In the rows, zero is written as 128.
Facts:
k104 {ξ=k474,k976}
k110 {ξ=k205,k305,k364,k653}
k111 {ξ=k378,k187, α=k860,k683,k976}
k112 {ε=k234,k386,k865,k801}
k116 {ε=k403,k489,k492,k777}
k118 {α=k475,k503}
k119 {α=k180}
k126 {ε=k336,k281}
k128 {ξ=k858, ε=k475,k412,k801}
k13 {α=k357}
k133 {α=k630}
k145 {α=k503,k718}
k147 {α=k279, ε=k205,k133}
k152 {ξ=k474, ε=k860,k287}
k16 {ξ=k901,k112, α=k180,k328}
k164 {ξ=k116, α=k569}
k168 {ξ=k920,k474}
k170 {ξ=k119, ε=k370,k252,k86,k208,k421,k474}
k171 {ξ=k836,k837}
k173 {α=k901,k205,k222}
k180 {α=k244, ε=k375,k601,k93}
k182 {α=k287}
k187 {ξ=k116,k364}
k192 {ξ=k474,k791}
k196 {α=k278,k93}
k203 {ξ=k147,k474, α=k570}
k205 {ξ=k364,k474, α=k832}
k208 {α=k244}
k222 {α=k976}
k227 {ξ=k296, α=k724,k832,k244}
k231 {ξ=k142,k393, α=k668, ε=k375,k832,k412,k845}
k234 {ξ=k520, α=k544}
k244 {ξ=k474, ε=k815,k911,k799,k171}
k248 {ξ=k187, ε=k584,k110,k568,k714,k437,k841}
k252 {ξ=k781}
k260 {ξ=k296, α=k227, ε=k727}
k265 {ξ=k371, α=k119, ε=k503,k35,k593,k869}
k272 {α=k208, ε=k252,k834}
k278 {α=k832,k243,k718}
k279 {ξ=k487,k653, α=k976, ε=k841}
k281 {ξ=k905}
k282 {α=k145, ε=k942,k731,k718}
k287 {α=k244}
k296 {ξ=k474, α=k244,k119}
k300 {ξ=k815, ε=k489,k412,k164,k695,k728,k649,k630}
k305 {ξ=k260}
k318 {ξ=k50, α=k371, ε=k714,k729}
k334 {ξ=k661}
k336 {ξ=k474}
k347 {α=k244, ε=k659,k834,k801,k653,k797}
k348 {ξ=k147,k50}
k35 {α=k244,k243}
k357 {α=k371, ε=k829,k145}
k361 {α=k763}
k364 {ξ=k474}
k370 {ξ=k231,k111}
k371 {ε=k489,k661,k56,k47,k655,k25}
k373 {α=k668}
k375 {α=k728,k574}
k377 {ε=k145,k634}
k378 {α=k630}
k385 {ξ=k815,k412,k147,k474, ε=k695,k119}
k386 {ξ=k826,k393}
k391 {ξ=k364, α=k794,k621}
k393 {ε=k621,k580}
k402 {α=k243, ε=k208,k721}
k403 {ξ=k920, α=k180,k503}
k421 {α=k520}
k437 {ξ=k205,k391}
k439 {ξ=k858,k391, ε=k944,k788,k799,k834,k905}
k444 {ξ=k187, α=k119, ε=k845}
k456 {ε=k584,k779,k569,k703}
k457 {ε=k343,k729}
k460 {ε=k815,k685,k840,k621}
k47 {ξ=k205,k659}
k472 {α=k147}
k487 {ξ=k364}
k490 {α=k724,k976,k718}
k492 {ξ=k661,k386,k653,k632}
k493 {ξ=k222, α=k777}
k500 {ξ=k296}
k501 {ε=k391,k695}
k503 {α=k244}
k51 {ξ=k718, α=k173}
k52 {α=k77,k93}
k520 {α=k371,k244}
k535 {ξ=k371,k834,k474, α=k244}
k544 {α=k570,k623,k905}
k561 {ξ=k837,k834,k474,k734, α=k777, ε=k437}
k565 {α=k724}
k566 {ξ=k318, α=k901,k724,k668,k718}
k568 {ξ=k490}
k570 {ξ=k837,k364, ε=k489,k378,k89,k797}
k574 {α=k180,k244,k243}
k584 {ξ=k920}
k588 {ξ=k260,k147}
k591 {α=k371,k279,k683}
k601 {ξ=k976}
k61 {ξ=k632, ε=k375,k822,k13,k52}
k621 {α=k278}
k623 {α=k318,k832,k976}
k627 {α=k794,k801,k976}
k632 {ξ=k858, α=k222,k703}
k634 {ξ=k630}
k640 {α=k279}
k653 {ξ=k142, α=k976}
k655 {ξ=k13,k171, α=k147}
k656 {ε=k336,k649}
k657 {α=k180,k244, ε=k110,k865}
k659 {ξ=k391}
k661 {ξ=k116,k364,k474, α=k591}
k668 {ξ=k837, α=k371,k574}
k678 {α=k373,k976,k287}
k683 {ξ=k474, α=k371,k244}
k685 {ξ=k779,k695, α=k871,k591}
k689 {α=k839,k475,k490,k661,k569}
k695 {ξ=k272}
k698 {α=k801,k93, ε=k997,k334,k182}
k703 {ξ=k837,k334, α=k244}
k717 {α=k976, ε=k343,k837}
k724 {ξ=k474, α=k318,k243, ε=k287}
k728 {α=k222,k777}
k729 {ξ=k474, α=k724}
k731 {ξ=k781,k474,k630}
k734 {α=k976, ε=k489}
k738 {α=k935,k243}
k750 {ε=k227,k728}
k763 {α=k244,k243, ε=k375}
k765 {ε=k911,k52}
k77 {α=k357, ε=k832,k591,k801,k580}
k773 {ξ=k260}
k777 {α=k244}
k779 {α=k196,k361}
k781 {ξ=k826,k801, α=k724,k569,k93, ε=k110,k52,k632}
k788 {α=k357,k475,k661}
k789 {α=k901,k971,k832, ε=k829,k51,k142}
k79 {ξ=k52}
k794 {ξ=k147,k474, ε=k133,k997,k565,k104,k845}
k800 {ξ=k487, ε=k678}
k801 {ξ=k364, α=k192,k208}
k808 {ξ=k147,k474, ε=k727,k227,k580}
k815 {ξ=k834, α=k718}
k822 {α=k112,k722,k976,k630}
k826 {ε=k396,k911}
k83 {α=k794}
k832 {ξ=k364, α=k570,k475}
k836 {ξ=k364}
k837 {ξ=k474}
k839 {α=k627}
k840 {ξ=k588, α=k244}
k841 {α=k623,k574}
k845 {α=k475}
k858 {ξ=k205, ε=k640,k944,k500,k580}
k86 {ξ=k474}
k860 {α=k794,k500}
k862 {ξ=k834}
k865 {α=k244}
k871 {α=k976}
k89 {α=k777,k621}
k900 {ξ=k336, ε=k971,k668,k50}
k901 {α=k396,k244}
k903 {ε=k343,k832,k52,k801}
k905 {ξ=k942, α=k777,k976}
k918 {α=k244, ε=k52}
k920 {ε=k971,k832}
k924 {ξ=k570, α=k318,k475}
k93 {α=k570,k371}
k935 {α=k800}
k937 {ξ=k147}
k942 {α=k180,k119}
k943 {ε=k173,k164,k565,k348,k721,k634}
k944 {ξ=k364}
k972 {ε=k801,k281}
k976 {ξ=k147, α=k244}
k979 {ε=k292,k56}
k990 {ξ=k837, ε=k292,k83}
k997 {ξ=k50}

Known rows:
[130 124  68 193 133  47 189  81 126  97 150 174  99 115 128  97 106 131
 188  79 138 115 120 129 142 130 126 136 120 165 110 155 161 123 118 145
 153 157 129] -> k147
[122 121 137 120 125 124 124 126 142 127 138 131 122 119 131 115 126 123
 131 130 128 136 129 134 133 124 109 130 132 146 131 137 128 122 117 150
 128 137 127] -> k656
[144 135 118 140 130 153 121 132 121 134 117 122 140 146 135 141 126 126
 105 129 136  83 133 114 118 137 152 124 125 115 148 121 138 131 132 135
 137 132 125] -> k729
[139 128 142 125 134 126 130 121 121 128 135 127 136 123 122 142 129 129
 121 127 131 142 135 132 135 126 136 142 126 130 126 120 128 125 129 134
 130 123 127] -> k659
[120 141 118 133 128 121 122 133 127 117 119 127 116 117 133 138 101 124
 134 137 118 128 118 127 114 129 124 141 120  93 138 124 142 110 129 117
 124 122 120] -> k104
[121 139 137 123 128 130 118 131 129 117 133 133 140 129 148 124 119 133
 118 121 136 119 134 119 133 130 146 128 132 114 123 130 135 127 127 139
 133 129 128] -> k391
[136 131 128 113 115 116 153 138 142 151 125 122 119 109 118 125 133 104
 158 154 113 180 118 135 108 116 134 147 117 115 126 113 114 125 119 135
 112 117 116] -> k192
[118 133 127 134 121 117 131 138 123 152 139 116 117 121 119 134 138 110
 152 153 122 166 124 145 118 116 115 133 114 140 130 117 117 131 143 123
 113 126 126] -> k243
[139 123 140 125 135 126 139 120 110 126 128 134 138 126 116 153 134 131
 119 119 126 141 130 130 139 128 140 143 120 130 117 116 123 130 135 105
 126 121 129] -> k799
[126 126 125 128 122 124 133 129 129 132 125 125 126 129 125 124 132 125
 135 129 123 136 124 127 124 127 128 123 127 125 125 126 124 132 132 123
 122 126 128] -> k588
[120 144 133 127 142 116 112 120 127 111 154 136 131 125 134 152 119 133
 129 142 131 139 139 135 131 126 141 142 139 112 130 130 142 123 136 140
 135 115 131] -> k412
[128 139 132 115 130 114 135 131 134 143 145 131 123 117 120 160 132 109
 153 166 112 174 123 139 109 115 143 157 124 111 132 119 123 125 131 133
 119 108 122] -> k971
[108 143 125 125 126 119 117 142 121 125 126 128 128 129 142 136 117 127
 138 138 125 135 122 127 124 126 139 128 124  97 123 126 132 129 135 105
 121 121 130] -> k145
[116 139 126 129 125 118 119 136 126 117 119 121 118 114 137 126 101 126
 136 129 122 136 123 128 123 129 126 139 118  92 127 122 138 113 130 118
 124 126 118] -> k348
[128 145 145 131 136 113 120 131 127 118 151 120 147 123 140 123 121 140
 123 132 137 159 156 135 137 122 154 137 135 110 119 119 137 127 131 159
 127 125 126] -> k489
[136 131 121 133 135 125 132 124 128 134 129 128 129 132 121 143 131 127
 129 138 127 128 130 130 120 130 135 135 128 126 136 125 133 131 132 132
 133 122 129] -> k837
[112 140 122 124 122 124 121 135 128 123 128 133 121 126 136 139 116 123
 139 139 121 136 119 127 118 125 135 137 126 101 130 127 131 123 133 113
 121 119 127] -> k205
[125 127 126 124 124 121 131 133 131 134 127 127 128 131 131 122 134 122
 136 135 127 135 121 128 125 125 134 124 128 129 121 129 121 134 130 122
 122 127 129] -> k544
[106 141 128 122 125 118 115 138 131 117 131 132 123 121 142 134 110 126
 140 137 120 144 121 129 123 122 129 138 126 100 122 128 135 121 132 113
 125 122 128] -> k173
[101 130 145 130  66 185 105 120 118 138 128 105 152 127 136 135 116 106
  95 125 132 101 121  99 125 141 144 122 145 123 123 149 111 137 160 118
 127 127 139] -> k16

Rows:
No name comes twice in this set of rows, the named rows included.
[137 128 137 114 127 122 147 127 128 148 137 129 126 119 114 153 140 114
 149 152 117 172 122 136 116 116 139 151 123 125 127 116 113 132 135 121
 116 113 126] | k396
[122 148 138 125 146 108 119 136 124 119 146 138 126 136 144 133 125 147
 137 129 136 159 148 136 132 119 136 133 134 112 122 126 140 128 128 133
 129 121 125] | k695
[117 136 126 138 123 138 113 139 113 129 120 123 139 143 142 126 130 134
 114 116 138 101 130 119 132 130 138 108 121 123 122 125 129 139 141 107
 130 136 135] | k35
[112 147 121 133 136 132 106 128 124 105 128 143 132 133 147 152 106 140
 114 130 131  94 126 115 127 134 144 137 130  96 134 136 150 121 134 120
 137 123 133] | k845
[137 110 139 109 128 142 136 114 144 136 134 148 119 120 123 138 138 114
 124 137 124 119 114 131 134 125 109 146 126 162 137 141 124 123 114 145
 131 130 131] | k77
[118 144 134 128 128 135 108 137 130 109 122 132 139 122 153 126  99 131
 110 121 133 111 132 118 132 132 142 138 124  92 129 124 144 113 124 133
 131 132 123] | k164
[148 116 110 129 165 125 117 102 126  86 115  92 113 137  82 126 120 195
 120 109 105 129 161 131 124 156 105 104 181 107 129 144 132 113 120 116
 142 101 122] | k822
[124 132 124 132 129 132 122 132 121 117 121 130 137 142 139 125 126 137
 118 113 134 104 131 114 134 133 142 115 130 120 122 129 130 134 133 108
 132 130 133] | k678
[127 132 147 123 129 139 114 132 130 115 137 134 150 133 147 125 128 139
 104 115 142 117 143 122 144 127 147 125 133 127 123 128 134 133 126 145
 130 133 132] | k89
[149 119  61 216 141  47 204  74 108  89 139 177 122 129 128  86 108 139
 167  46 156  85 138 117 155 139 154 129 111 168 106 144 168 133 119 146
 164 171 128] | k472

The same things again, as new rows of numbers:
Known rows:
[124 124 125 138 132 127 133 120 126 131 134 140 130 125 133 125 122 125
 131 125 131 134 136 135 135 128 128 122 141 130 131 119 130 125 126 123
 132 120 119 116 134 113 123 131 128 126] -> k385
[125 128 129 133 130 132 127 129 130 128 130 129 124 126 130 128 123 121
 113 133 129 134 124 146 128 134 128 138 127 131 128 138 117 128 132 131
 122 133 125 124 132 120 130 130 122 108] -> k493
[125 124 130 124 116 129 128 137 135 117 136 120 114 126 128 131 125 125
 112 136 127 132 129 148 127 130 130 130 109 130 125 148 114 128 131 131
 128 129 136 130 127 131 127 125 121 124] -> k668
[122 123 116 134 132 129 127 121 132 121 137 131 116 128 147 121 130 135
 126 131 129 122 131 135 129 123 136 124  94 128 127 150 127 114 125 135
 127 127 140 133 147 121 120 114 128 140] -> k371
[125 126 124 125 119 127 126 134 127 122 133 122 115 127 131 132 132 124
 133 135 128 132 126 136 129 130 129 132 117 131 127 145 117 129 135 133
 125 136 135 130 126 127 129 136 119 130] -> k591
[122 122 130 123 113 122 127 127 130 118 138 125 112 127 131 133 132 124
 140 136 130 128 134 140 128 125 127 122 102 131 124 141 119 133 131 133
 128 129 139 141 120 126 124 128 117 158] -> k832
[123 123 119 136 130 126 128 119 123 132 132 138 132 126 137 125 127 128
 135 127 130 130 134 124 138 127 128 123 144 130 134 120 131 121 127 126
 132 119 119 114 138 114 123 130 123 130] -> k903
[123 126 133 127 125 127 129 125 130 129 129 125 118 129 129 133 130 122
 113 137 128 131 128 148 128 133 127 136 121 131 127 143 121 128 132 138
 126 135 131 141 120 125 126 114 125 132] -> k801
[123 123 119 135 130 126 128 119 123 133 132 138 132 126 137 124 127 128
 135 127 131 130 134 125 138 127 128 124 144 130 134 122 131 121 127 126
 132 120 119 114 137 114 123 131 123 130] -> k972
[123 127 128 133 118 128 127 124 126 124 138 136 125 123 131 126 122 117
 151 132 131 134 129 139 132 125 125 129 127 133 128 122 113 137 130 124
 118 126 120 116 133 114 127 160 102 119] -> k781
[125 127 124 127 129 130 128 132 130 125 129 121 116 129 134 131 132 128
 112 134 127 130 124 140 127 133 131 136 116 130 127 152 121 122 133 137
 127 138 137 135 129 129 129 117 131 122] -> k208
[125 127 131 132 117 129 136 122 125 129 130 136 120 122 128 133 128 117
 132 131 132 132 128 146 131 131 125 140 131 131 130 126 116 133 130 134
 117 134 121 130 121 117 128 144 113 117] -> k111
[125 122 120 131 125 124 128 125 123 130 131 132 128 125 132 128 129 127
 134 128 129 131 134 125 137 128 127 123 142 130 132 124 130 124 130 126
 136 122 124 118 130 121 126 130 126 135] -> k982
[126 118 129 126 119 124 129 130 128 125 132 127 125 123 123 133 126 126
 122 130 129 133 136 135 136 130 123 123 137 129 128 124 127 129 131 124
 138 121 127 121 121 128 129 126 128 135] -> k334
[125 127 124 124 118 126 122 137 127 121 134 121 118 127 128 131 130 122
 142 135 127 135 126 132 130 129 127 128 124 132 127 141 115 134 137 127
 128 134 133 124 125 128 131 145 114 129] -> k565
[125 132 126 136 133 132 133 137 130 131 130 131 124 129 127 131 118 118
 116 133 128 139 122 142 128 135 130 138 130 132 128 137 118 134 129 127
 120 139 126 122 131 118 129 134 125 105] -> k296
[124 120 125 137 132 127 129 118 126 132 132 139 133 123 132 124 122 126
 124 127 131 131 135 132 137 127 126 125 139 130 131 116 131 124 126 123
 132 118 119 113 136 114 126 130 124 126] -> k61
[126 129 125 126 124 129 125 135 126 127 129 122 122 127 128 132 129 121
 125 135 127 136 122 137 129 134 128 137 134 132 129 141 115 130 137 132
 124 138 128 125 125 125 131 138 119 115] -> k375
[126 118 122 129 124 125 140 121 126 129 127 132 115 124 136 134 139 134
 112 127 132 123 134 135 133 130 131 131 119 126 131 139 135 115 126 141
 132 132 135 144 121 127 124 104 142 147] -> k630
[126 118 130 127 121 124 128 129 127 125 132 127 125 123 124 132 127 125
 124 130 129 133 136 135 135 130 124 123 137 130 127 124 127 128 132 124
 139 122 126 121 121 127 129 129 129 135] -> k997

Rows:
No name comes twice in this set of rows, the named rows included.
[125 125 123 127 130 129 127 132 130 125 130 121 118 129 134 130 132 130
 108 133 127 129 126 137 128 132 131 133 117 129 127 150 123 121 132 135
 130 135 137 133 130 128 128 115 132 126] | k396
[124 126 129 128 112 127 127 129 127 121 138 130 119 123 128 130 125 117
 151 133 130 134 130 140 130 125 125 128 122 132 127 129 112 138 131 126
 121 127 126 122 126 121 128 155 105 129] | k924
[125 126 124 124 116 125 123 137 126 120 135 122 118 126 129 131 130 121
 145 135 128 134 127 131 130 128 127 127 124 132 127 139 115 134 136 127
 128 132 133 124 125 127 130 146 113 132] | k13
[125 128 127 128 119 127 130 141 130 121 136 125 117 128 124 134 122 119
 133 134 127 138 127 136 129 130 128 127 121 132 125 138 116 139 132 123
 126 134 134 124 122 125 129 142 120 130] | k729
[124 130 124 136 138 132 133 114 125 130 132 136 119 127 143 124 135 127
 132 127 132 128 127 145 125 131 134 133 124 130 129 143 124 116 129 138
 123 133 126 133 138 114 121 128 131 115] | k147
[125 122 122 125 120 125 128 131 127 121 133 124 115 127 134 131 134 129
 131 133 128 129 130 132 130 128 130 126 113 130 127 143 123 125 133 133
 131 131 138 133 126 128 127 126 126 143] | k971
[125 125 123 128 133 130 125 133 131 125 129 120 118 129 135 129 132 130
 103 134 126 129 124 139 127 134 133 134 114 129 127 154 123 118 133 136
 130 137 138 134 132 130 129 109 135 123] | k119
[125 129 130 132 131 132 126 130 129 130 130 128 127 126 128 128 121 120
 115 133 128 136 124 145 129 134 127 138 134 132 128 135 117 129 133 128
 123 132 122 119 131 120 131 134 120 103] | k16
[124 129 123 130 122 128 128 128 126 126 132 129 120 126 134 129 130 122
 140 133 129 132 125 135 130 129 129 133 125 131 130 138 117 129 132 132
 121 134 128 126 131 120 127 142 115 122] | k490
[124 129 123 129 125 128 122 132 125 127 133 127 126 127 130 127 126 121
 139 134 127 136 125 131 132 130 127 130 137 132 130 134 117 131 134 126
 126 130 125 115 133 121 129 145 114 117] | k738
[123 123 119 130 133 128 126 126 133 122 134 125 116 130 142 124 132 135
 111 132 128 124 129 136 128 127 135 127  98 128 126 155 127 114 129 136
 130 130 142 135 140 126 123 106 134 137] | k243
[126 127 125 124 117 126 124 137 125 122 133 122 119 126 127 132 130 120
 142 135 128 135 125 132 130 130 127 130 129 133 128 137 114 135 137 128
 126 134 130 123 123 126 131 149 113 128] | k779
[124 128 122 132 133 131 127 127 129 128 130 127 121 128 137 127 129 128
 115 133 128 130 124 138 129 132 132 136 121 130 129 147 122 120 131 135
 125 135 131 129 136 122 127 120 127 118] | k901
[123 131 121 136 135 132 126 125 128 130 132 132 126 129 139 122 125 124
 125 132 129 132 123 138 129 130 132 136 126 131 130 141 119 123 130 132
 119 132 125 121 144 115 126 132 117 108] | k763
[127 124 130 130 128 130 127 133 128 129 128 125 124 124 122 132 124 119
 111 135 129 135 123 141 130 135 125 141 126 131 126 131 119 132 134 129
 123 139 128 125 122 123 137 136 122 113] | k632

The same things again, as new rows of numbers:
Known rows:
[131 123 133 146 121 133 134 128 108 140 117 126 121] -> k728
[128 125 111 116 137 137 128 140 127 107 152 104 146] -> k260
[111  90 121 102 155 102  90 133 111  72 151  94 115] -> k180
[128 144 109 135 108 130 124 125 105 126 138 112 116] -> k490
[131 120 135 145 126 134 134 129 108 141 114 126 123] -> k89
[129 141 118 146  98 135 131 106  96 135 120 132  86] -> k905
[133 134 107 138 115 141 124 116 116 122 138 123 104] -> k111
[125 122 139 137 134 147 132 137 114 126 138 111 138] -> k566
[127 134 115 129 134 131 117 147 126 112 147  99 149] -> k789
[127 124 142 133 119 127 149 113 138 142 117 151 123] -> k86
[129 123 141 139 120 124 141 115 141 144 118 148 125] -> k47
[126 153 119 112 126 116 113 139 149 116 146 118 148] -> k126
[129 138 140 129 120 119 131 125 133 146 113 145 126] -> k829
[124 142 121 115 126 122 128 129 153 112 149 123 147] -> k900
[126 146 134 125 122 119 120 130 142 130 129 132 136] -> k79
[128 155 116 107 126 113 111 139 147 118 143 119 147] -> k112
[133 125 133 130 122 122 143 118 139 147 116 149 127] -> k334
[126 154 119 112 126 116 111 138 148 116 146 118 149] -> k765
[126 136 134 123 124 109 123 136 138 130 134 123 147] -> k243
[119 143 131 119 122 130 130 125 153 109 150 122 144] -> k385

Rows:
No name comes twice in this set of rows, the named rows included.
[125 130 119 130 135 126 116 148 124 110 150  95 153] | k402
[128 147 109 137 105 136 123 120 109 124 136 117 107] | k627
[126 135 135 122 123 126 135 123 144 128 133 136 134] | k773
[134 142 109 103 135 117 112 139 148 122 153 118 148] | k826
[177 162 100 173 131 188  95  88   4  77 139 215 100] | k678
[130 129 141 134 120 123 138 118 137 145 117 146 125] | k634
[128 105 118 106 166 145 103 135 116 102 110 134  95] | k520
[124 129 157 129 121 136 144 116 130 143 122 150 121] | k348
[135 109 126 140 128 135 138 123 114 141 120 129 120] | k632
[120  95 132 123 147 114 110 136 109 104 135 107 124] | k574

